Each row is followed by its class number.
[ 20  27   0 -25   9   3 -26 -19 -16 -10 -23   9  11   6   9  -8 -25  16
  -4  23   3 -35 -33  12 -20 -20  16 -10 -17  13 -50  10   1  12   2] => 1
[ -2   6 -19  -8 -11 -37 -29   8  -8 -28 -10  -4   5 -21   5 -24   3  34
 -18  18 -24 -20  39   2 -13 -25  29 -26  -2  14 -49  18  14  39  -2] => 4
[  4  17   2 -10  -8 -13 -19   8   2 -25  -9  -6  24 -33   2 -22 -16   7
   0  43 -22 -40  -2  16 -11 -24  35 -24 -11  -6 -38  20  11  31 -24] => 8
[  5  47  15 -38 -39   0 -21 -33  25  -1  -1  38 -16  56  31  40  10 -27
  -6 -33  21 -54 -16   5 -26 -30  28   9  54  27  16  25 -16 -29  41] => 7
[ -5 -34  -5   8  22 -11  -2   9   6 -10  -2   3   4  -2  10  11 -22  15
   6  -3  10  24 -18  -3  10   3 -12  20 -28   8  -6 -23 -14 -17  -2] => 5
[-41  47 -26 -11   4 -44  -8  10  38  -3 -10   3  -7  -9   1 -45  -3  35
   9   5   2 -39  40   1  -9  -1  15 -78  38  35 -37  29 -15  -8  38] => 7
[ -9  38  19 -19 -22 -12 -16  -8 -17   3 -27 -18  15 -35 -16   0 -12  -3
 -20  27 -12 -46 -14  35 -13   9  36 -21  23  17  -7   1 -28  16  -7] => 8
[-12  11 -11 -28 -29 -11  14  -5  -8  14  27  35 -22  66 -14 -33  -5 -20
  43 -75  21 -14  10 -20  17  17  13  16  12   1  47 -13   7 -66  31] => 2
[  3 -32  -3  12   5  -1  -7   7   6   3  -2  12  -5   9  15  17  -4   5
  -2 -10   4  12 -27   1  11   0 -15  22 -24  -8   8 -23 -13 -14   3] => 0
[ -23  -12    1   17  -30  -19   12   39    9   13  -32   17   -2   39
   32    8  -42   -4   -4   17   10  -95  -20   41   17   16   46  -32
   22  -21 -100   24   23   14   18] => 8
[ 40  18   7   8  -2  17  17  -7   4  10   7  -9  13   9   3 -14 -14 -29
 -14  14 -36   5  10  23   0 -22   1  11   9 -11  -9  13  -2  27   8] => 0
[-14  29  11  12   4 -15  -2  -6 -25 -20 -27 -10  -4 -37 -28 -57 -49 -13
 -25  32 -16 -33   8  29   6  14  48 -47   7  16 -34 -14 -19  -6  -1] => 8
[ 16  25  29 -23  -3  -5  -1   0  37 -34 -16 -15  26 -19  17  -6 -35 -31
  15  10  20 -10  11   9 -14 -28  30  -7   6 -18 -23  -1   6  18 -16] => 1
[ 24   3  14 -22 -15 -17 -16  -2  16  -2 -23  -2 -22 -16  24  -8 -18 -47
 -43  16 -15 -45   6   4 -19  -8  51 -13  37 -12 -21  27  -7  47 -11] => 0
[  6  14 -15  -6 -12  -9  -1   3 -28   1   6   8  12  19  -5 -17 -12   9
   4 -24   5  -2   0   1   5   9   6  -1   0   9  -3  -6  10  -3   2] => 4
[ -5 -34 -12  14  18  -1  -2   6  13  -1  -2   6   4   9  17  12 -13   9
   4  -9  14  12 -41  -7   6  12  -8  23 -29 -13 -12 -25 -10 -29  -5] => 6
[ 10 -26   6  -6 -50 -10 -11  13  -7   7   0   6   9  -2  -7 -10   5  36
  -3 -26 -17 -15 -14  10   8 -16  21  42  -6 -17  14   3  -3  10  14] => 0
[ -1 -30 -12  10  19 -12   0   9   6  -6  -3   0   4   4  11   8 -24  13
   2  -6  13  29 -23  -4  11   8 -16  23 -27   1   0 -18 -17 -15   2] => 5
[ -2   2 -12  -4 -27  -3   2   2 -36   7  16   6   8  30 -10  -6 -17  21
  11 -31 -14 -14   6   1   6  12   2  -1  -7  25   8 -10  15  -8   9] => 2
[ -2  21  -6 -10 -20   1  -1   5 -40   6  16  14   5  17 -14  -1 -10   6
   4 -16  -2 -18   3  15   6   8  -2  -6  -3   4  10  -7   4  -8  -5] => 8
[ -4 -25   4  -6 -29 -12  -1   3   2   1   2   1  10 -11  -9 -13  14  46
   9 -13  -6  -1  -9   0   2  -3  25  42 -11 -26  -7  10 -17  16  13] => 1
[  2 -16  -3  -3 -38  -7  -4   5  -5  -4   8  -3  12 -12  -8 -10  11  40
   5 -25 -14  -5 -15   5   5 -18  27  37 -10 -20  15  11  -4  14  12] => 7
[  5 -22   1 -18 -34 -23  -7  14  -6  -4  -4   4   8 -14 -16 -21  -1  42
   5 -16  -8   1   0   6   7  -8  19  30  -8 -11  -2  19  -4  17   7] => 5
[ 11  18   5 -27  29 -18   5  -4  27  11 -19 -14 -21  18  28  36 -84 -10
 -25 -41   4 -35  43   7 -10   6  17 -21  50  19 -18 -14  -7  -5  11] => 6
[ -7 -38  -4  12  23  -3   1   8   1  -5  -5   6   7  12   3  17 -11  15
   9  -9   6  10 -25   8  14  11 -11  16 -26  -8  -9 -27 -17 -26   5] => 3
[  1  10  -6 -13 -12   5   1   7 -36   2  12  18  16  22 -22 -10  -5  18
  18 -22  -1 -13   8  14   7   4  -6 -12 -10   9 -14  -2  12 -13   5] => 3
[  7  45  -5 -18   2 -23  12 -13  11 -14 -17 -13  14 -14   3 -26 -35 -46
  -1   7 -14 -32  17  10 -14 -21  45 -41   4   8 -10  25   1  28 -13] => 7
[ -2 -34  -9   8  19 -13  -4  10   3 -11  -1  10   5   2  10   9 -24  15
   5  -5  11  22 -27  -1  13   6 -11  24 -31   2  -6 -21 -14 -19  -3] => 5
[  0  12 -17  -1 -14  -8   4   1 -20   2  13  12  11  25  -6 -11  -4   6
   8 -22   2  -6   3  -3  -2   3  -7   3  -3   2  12  -8  10 -18  -1] => 6
[ -4 -25  -1   7  18  -4  -4   3   2  -2  -2   6   2   5  15  21 -10   3
   9  -3   7   6 -49  -1  10  14  -7  22 -30 -18   0 -20 -22 -17  -4] => 8
[ -5 -30 -15  15  21  -3  -5   1  15   2  -5   9   1   9  15  16 -18   9
   4 -11  17  12 -44  -7  11  16  -2  32 -34 -20  -9 -24 -17 -38  -1] => 6
[ -4 -40   1   6  16  -3  -6   5  -3 -10  -6  10   7  10   6  17  -4  18
   9 -14  10   2 -29   2   9   8  -2  19 -25  -9 -13 -23 -14 -21   2] => 3
[ -1 -28 -10   7  21 -10  -6   9   4 -12  -2   8   2  -2  10  14 -29  13
   2  -1   9  24 -22  -1  11   6 -12  20 -33   2 -10 -18 -13 -18  -1] => 5
[  2   8  -7  -3  -7   3   3   8 -36   0  14  10  17  19 -20 -18  -4  15
  13 -12  -1  -5   3  10   8  10  -8  -9  -3   7  -6  -9   7 -11   3] => 3
[ -6  18 -14   3  28 -19 -27  -3   5 -29 -23 -19  14 -49  -8 -50 -20   9
 -23  16 -15 -30  34  16 -29 -34  33 -21 -10  18  -8 -17  -7 -12 -20] => 4
[ -3  11 -17  -2 -16  -4   4   4 -26   7   8  11   2  21 -11 -16  -4   8
   5 -17   6  -6   1   0   3  11  -4  -2  -3  -1   1  -6  12 -17   2] => 6
[  7   7 -18  10  22 -22 -18 -17  -7 -13 -10   6  21  -7  20 -15 -32  -5
 -17  -1   4 -16 -65   7   4  10  40   6 -23   3 -23 -16 -40  -4 -13] => 7
[  0 -31 -11  11  16 -11  -3   9   3 -10  -1   8   5   8  13   9 -29  14
   4  -6  16  24 -26  -5  14   8 -11  23 -28   3  -4 -19 -12 -19  -1] => 5
[ 16 -52  17  47  30  -9  26   6 -21  -4 -45   7  -1  29  19 -36 -37  -6
 -19 -28  36 -33 -35  25  15  46  10 -17  29  -7 -17 -39   2   2 -30] => 4
[  6   0   7  29  42 -21 -18  -5  -7 -34 -33   5   2 -19  -1 -23 -23  31
 -15  38 -14 -39  -3  26  -6   4  14 -21  17   8 -26 -18   5  -9   0] => 4
[ -11   57    5    8   -2   27   15    9   32   40  -11  -17   24    6
    3   28 -114   39    9  -23   32  -70   22   39   30   25   48   -4
   39    8  -19   -1   -6  -54   25] => 8
[ 16 -47  25 -14  10  27  20 -11  11   7 -16  36 -30  33   6 -12  -2 -31
  11 -32  47 -24   4   3  17  18  19 -27  14  -9 -21  11  12  -5 -36] => 3
[  2 -30   4 -13 -37 -10  -7   9 -12  -3  -3   0  14  -3 -21 -12  14  39
   6 -18 -14 -12  -9  12   6 -10  25  35  -9 -20   3   9  -6   6  11] => 3
[  2  21 -14   1  -8   0  -2  -3 -26   1  11  11  -1  16  -1   0  -8   9
  -3 -24   4 -11  -2  11   2   0   0  -4  -1   4   5  -5   0  -7   9] => 7
[ 22  14  15  15  -7  29  15  10  56  16  11  -1  31  11  24 -42 -67   8
  -8   4  19 -35 -37  27   9  13  54  35  64 -25 -35   6 -24 -21  16] => 1
[ -5 -35 -12  15  17  -3  -3   3  12  -1  -1   8   3   6  14  12 -12  11
   4  -9  13  12 -39  -9   9  13  -2  30 -28 -17  -5 -25 -12 -32  -5] => 6
[ -1 -30  -6   5  17 -11  -5   7   2 -11   0  13   4   4   9  13 -22  14
   8  -4  10  23 -25  -3  13   5 -10  21 -31   5 -10 -17 -11 -17  -1] => 5
[ -4  16  -3 -14 -24  -3  -1   4 -32   2  11  12   0  15 -13  -4   3   2
   7  -9  -4 -11   2   9   1   0  -6 -11  -4   3   7   1   4   0   0] => 8
[ 11 -24   5  -4 -53  -9  -6  16  -2   9   2  -4  16  -6  -7 -13   3  37
   0 -24 -18  -7 -11   5   9 -16  19  45  -4 -20  22   6  -1  16  16] => 0
[  9  12 -10 -10 -36  -4  -6   5 -37   8  13  26  -4  25 -14  -9   1   3
  -4 -22  -9 -11  10  12   5  -6  -9  -4  -7   9  16   1  12  -1   5] => 0
[ -2 -30 -10  20  14  -6  -9   8   8 -12  -6   6   7   3  12  10 -15  21
   1  -4  14  20 -30   4  15  12  -1  24 -22  -9  -7 -24  -8 -24   0] => 4
[ -4  23   0 -18 -26  -7   1   5 -36   4  12   9  15   8 -16  -9  -8   2
  11 -10 -10 -16 -13   7  -1   9   3  -9  -2   8  11   1   1   2  -3] => 8
[ -4 -35 -11  19  19  -2  -2   5  16  -2  -2   3   4   5  17  17 -16  11
   2  -6  13  14 -36  -5  11  13  -2  30 -28 -20 -11 -26 -12 -29  -5] => 6
[ -6  24 -19  -7 -18  -1   9   1 -26  10  25  11  11  25 -13  -8  -6  13
  13 -14   3  12   7   2   5   9 -11   6  -7   5   7  -4  -4  -7  12] => 1
[ -6 -28  -5   6  16  -7  -5   8   4  -1  -3   0   2   2  14  21 -18  10
   5  -2   6   5 -42   4  11  10  -6  21 -29 -17   0 -21 -20 -14  -5] => 8
[ -5 -27 -11  19  16  -6 -12   7   7 -11  -4   4  11  -5  11  12 -10  28
   2  -5  12  18 -27   0  11  12  -1  22 -23  -4  -7 -23 -11 -21  -1] => 4
[ 27 -24   5  43   6  -3   0  -4  17 -23 -30 -17  -5  -7  21 -25 -36  -8
 -48  36 -37 -27  22  31  -2 -46  33   3  -1 -11 -43   3   1  29   8] => 0
[  0 -27  -1  -5 -32 -19  -5   5   4  -3  -6   1  13 -12 -11 -15   5  38
   6 -17 -11  -6 -19  -2   3  -3  27  37 -16 -27  -1   9  -4   1   4] => 6
[ 17 -39   3 -12  33 -27  -2   8   7 -24 -13   2 -10 -25 -11 -34 -33  12
 -25  11 -63  -3   1  24 -14 -20  14  -6   4  11 -19  -3  -1  24  -5] => 4
[ -2  13 -11   5 -22  -1   2   9 -26   0  18   6  10  13  -4  -9  -3  22
   3 -23   0  -6  -4  14   7   0  -1   1   7   3   8  -9   5  -1  11] => 7
[  8  11   1  -5   8 -24  20 -17  44 -27 -36 -10  -8  -1  24  -3 -75 -45
   8   2  28  -1  20 -45   5  19  48 -42   8   8  13  36  20  13 -17] => 4
[ 24  -8  15   5  31 -32 -12 -13  29 -36 -46  -5  -3 -18   8 -12 -38   2
 -15  25  -5 -27   0  31   3 -12  38  -1  18 -16 -12  -4  -2   8 -11] => 4
[  1  12 -10  -2 -14  -4   5  -1 -32   6  15   1  15  22 -13 -10 -13  18
  17 -23 -17 -15  11   5   4  12  -1  -4  -6  22   7 -11  11  -7   5] => 2
[ 24  15  17 -16   0 -14  14  20   6  -3  -6 -16  32 -15  -1 -17 -36 -36
  -1  35 -54 -14 -65  26 -18   8  10  10  12 -32 -14  24 -12  36   7] => 8
[-27 -23  -1   9 -35 -18  12  32  -1  -5  22   3  44   0 -14 -20 -26  56
  18   5 -36 -22 -30   6 -19 -12 -15  25  33  56  75 -15  11 -30  17] => 5
[ 12 -60  16 -63 -26 -11  -1  -2  29  12 -30  33 -34  17  -3 -28  -4 -15
   9 -37   5 -26 -28  15   5   4  34 -22  -4   5 -23  33   2  22 -26] => 2
